array([[1, 2, 2, 1, 2, 3, 2, 2, 2, 3, 2, 3, 2],
       [1, 2, 2, 1, 2, 3, 1, 1, 2, 2, 2, 3, 1],
       [3, 2, 2, 3, 1, 1, 2, 1, 2, 2, 2, 1, 2],
       [3, 2, 2, 3, 2, 2, 2, 2, 2, 2, 2, 2, 2],
       [3, 2, 3, 3, 2, 2, 2, 1, 2, 2, 3, 2, 2],
       [3, 2, 2, 3, 2, 2, 2, 2, 2, 2, 2, 2, 2],
       [2, 4, 5, 2, 5, 3, 3, 3, 2, 5, 3, 3, 2],
       [3, 4, 4, 3, 3, 4, 4, 5, 3, 5, 4, 4, 4],
       [3, 3, 3, 3, 2, 2, 3, 2, 2, 3, 3, 2, 3],
       [3, 3, 2, 3, 2, 2, 2, 2, 2, 2, 2, 2, 2],
       [2, 6, 5, 2, 3, 6, 3, 6, 3, 4, 4, 7, 4],
       [3, 5, 5, 3, 4, 5, 3, 5, 5, 3, 3, 6, 3],
       [3, 3, 2, 3, 3, 5, 2, 5, 4, 2, 2, 4, 3],
       [2, 3, 3, 2, 3, 4, 2, 3, 3, 3, 2, 3, 2],
       [3, 6, 6, 2, 6, 4, 3, 4, 4, 4, 3, 4, 2],
       [3, 2, 3, 3, 3, 2, 2, 1, 2, 2, 2, 2, 2]])
Counting starts at 0.
Find the entry at row 1, column 2.
Answer: 2
The top entry of the column that holds the largest entry -> 3
The bottom-right entry: 2
The entry in row 1 and column 0 is 1
Find the entry at row 2, column 0.
Answer: 3
The entry at row 0, column 0: 1
The bottom-left entry is 3
Find the entry in the top-right corner.
Answer: 2
The entry directly above the largest entry: 2
The entry at row 0, column 1 -> 2
The entry in row 0 and column 2 -> 2
Find the entry at row 2, column 1.
Answer: 2
The entry directly below the largest entry: 6
The maximum -> 7

Questions about the array below.
1) Read off the entry just left of 5245.
2) Read off the entry just right of 4508.
[[5079, 4950, 3887, 4990, 5682, 6460, 4941, 5245, 4492, 3429], [6047, 5622, 5698, 4477, 4120, 4508, 5682, 4325, 6149, 6022], [3753, 5450, 6637, 5768, 3685, 4877, 3724, 5374, 6503, 4904], [4704, 3997, 7955, 3587, 3793, 5822, 4515, 4401, 4936, 5791], [5112, 4920, 4826, 4837, 5049, 5665, 4382, 5392, 5115, 3444], [4035, 5090, 5488, 3483, 5648, 5166, 4608, 6960, 5251, 5483], [5493, 5051, 4386, 5564, 5989, 5742, 5131, 4798, 4745, 4206], [4816, 4271, 4102, 5113, 5511, 6018, 3724, 5887, 4516, 1531], [4476, 5132, 5537, 4183, 4705, 6138, 6631, 5695, 5590, 3278], [6549, 5138, 6788, 4501, 4565, 4207, 5656, 4026, 6090, 5847], [5274, 5060, 4298, 5321, 5746, 5903, 5199, 5031, 4665, 3965], [4761, 5978, 5531, 5989, 5697, 5063, 4742, 4941, 6720, 5441], [5009, 4130, 4363, 5166, 4148, 4206, 4278, 5872, 4732, 4621]]
1) 4941
2) 5682

x =
[[-28 -24  18   7   5   5 -41   3   3  14 -20 -22  19  -5]
 [ 44  43  -7  -9  -6  -4  49  -1  -5  -8 -28  -8  -7 -13]
 [-20  -8  18   9   7   7 -33  -2  -4  13 -12  23  25 -13]
 [ 17  15 -20 -13 -21 -17  16  -9 -13  -5 -36   5   7   0]
 [ 45  32 -21 -10  -8  -8  65  -3  -8 -17  15  19  -2  20]]
Indices start at 0.
The bottom entry of the column that holds the smallest entry is 65
The top-right entry is -5
The entry at row 0, column 1 -> -24
The bottom-right entry: 20
The entry in row 0 and column 2: 18
The entry at row 1, column 2?
A: -7
The entry at row 2, column 1?
A: -8
The entry at row 0, column 0?
A: -28
The entry just right of -36 is 5
The entry just left of 49?
A: -4
The entry in row 2 and column 2 -> 18
The entry at row 1, column 0: 44
The entry just left of 23 is -12
The top entry of the column that holds the largest entry?
A: -41
The entry directly above the largest entry?
A: 16
The bottom-left entry -> 45
The entry directly below the smallest entry -> 49
The entry in row 2 and column 0?
A: -20
The entry just right of the largest entry?
A: -3
The entry just right of the smallest entry?
A: 3
The entry just right of 49 -> -1
The entry at row 1, column 1 -> 43
The entry just left of the smallest entry: 5

[[-20  18  -8   9  -6  12   5  -7   4 -14 -14 -10  -5   0]
 [ 22 -21  -7 -29  -5 -18  17   4 -12 -17  25  22  11  23]
 [-25   7  34 -23 -13 -34   8  -6   4 -21  15  15  15 -25]
 [-32  26  -6  -7 -49 -20  13  -2  41   1  -6   8  32   6]
 [  3   7  -4   2   2  -4  -3   2  -5  15   5  -4  13   4]
 [ -6 -16  -2   3 -14  21   9 -21 -12 -27  28  -2 -11   0]
 [-28  14  24   4 -11  11  15 -11  31 -14  22 -13 -12 -26]
 [ 11   4 -37   4 -12   4  -9   0  -9  -1  15  -5  27  57]
 [-39 -10   7  24 -15  14  12  29 -11 -26  14 -38  10 -26]
 [  5  -1 -19  -4   9  28  45  35  27   4 -11 -24 -18  -1]
 [  5 -18  -6  -6 -14 -12  14  -1 -10   4  15  13  -3  -1]
 [ 22  -6  -1   7  -3   0   7   2  23  20  15  27   1 -13]
 [-15  25 -12  -2 -28 -12  23 -19 -12 -23  21  11  48 -16]
 [ -5   1   0  13  -2   4  -1 -19 -14 -12   5   7  -7 -15]
 [ 10 -23   1  20 -23  14 -21   7 -12   2  63 -21  56   4]]
The entry in the top-left corner -> -20
What is the entry directly above the smallest entry?
A: -13
The 2nd-last entry, reading row by row: 56
What is the first entry of the largest entry's row?
A: 10
What is the top-right entry?
A: 0
The third entry, reading row by row -> -8
What is the third entry from the end, reading row by row?
A: -21
What is the 5th entry from the end, reading row by row?
A: 2
The bottom entry of the column that holds the largest entry is 63
The bottom entry of the column that holds the smallest entry -> -23
The largest entry in the last column: 57
What is the entry in the bottom-right corner?
A: 4
What is the second entry on the diagonal from the top-right corner?
A: 11
What is the top entry of the column that holds the largest entry?
A: -14
What is the first entry in the row that holds the smallest entry?
A: -32
The 3rd entry on the diagonal from the top-right corner -> 15
What is the smallest entry?
A: -49
The entry just right of the smallest entry -> -20
The entry directly above the largest entry: 5
The top entry of the column that holds the smallest entry is -6

Questions about the grid below.
1) The entry just left of the smallest entry?
2) The entry just right of the largest entry?
3) The entry just left of the largest entry?
4) The entry just left of -1.8?
5) The entry just left of -74.1?
[[  14.1    2.4  -19.7  -17.0    4.0  173.4  159.9 -107.2  126.3  159.9
    75.7    8.7 -203.9   52.5   65.0   46.2]
 [ -22.7   60.3   -8.8   27.0   34.9  -47.1   58.4  179.3  -57.5 -103.9
     1.1  118.2  -16.2    6.5  174.1   -3.3]
 [  59.2  -17.8 -113.7   36.5  -15.1  -15.9   34.0  -13.5  -20.3   70.0
   -28.6   30.5   55.4   14.8 -110.7   71.6]
 [ -19.8   57.8 -126.7 -193.1   20.2   -1.8  156.8   46.5  104.1   -8.4
    47.0  -29.6  -49.1   -2.0 -100.3    2.4]
 [  47.8  -69.9  -74.1  -48.6   23.5  -31.6  142.5  -46.1  -32.9  -43.3
   -83.5   78.3  108.8   37.5 -110.1  150.1]
 [ -61.6  -97.5   20.2 -138.1   33.8  -36.8   45.6 -112.6   36.8  118.1
    13.3   86.6   -8.9   -9.8  -27.2   -8.9]
 [  10.5  -98.7  -10.6   46.5  123.7   19.3 -110.1   63.9   16.6   12.2
    33.4   -2.0   28.6    2.9  113.9  -51.0]
 [  68.9  -20.9  -21.0   74.0   31.0    7.4   45.0  -16.4  157.6   83.1
   -20.0  -49.9   98.7  -16.1  202.2  126.7]
 [ -28.1  131.6  -34.3  120.0   59.3  -48.3  -34.3 -158.3  140.0  246.7
   111.2  117.9  -45.7  -20.6   68.4   64.2]]
1) 8.7
2) 111.2
3) 140.0
4) 20.2
5) -69.9
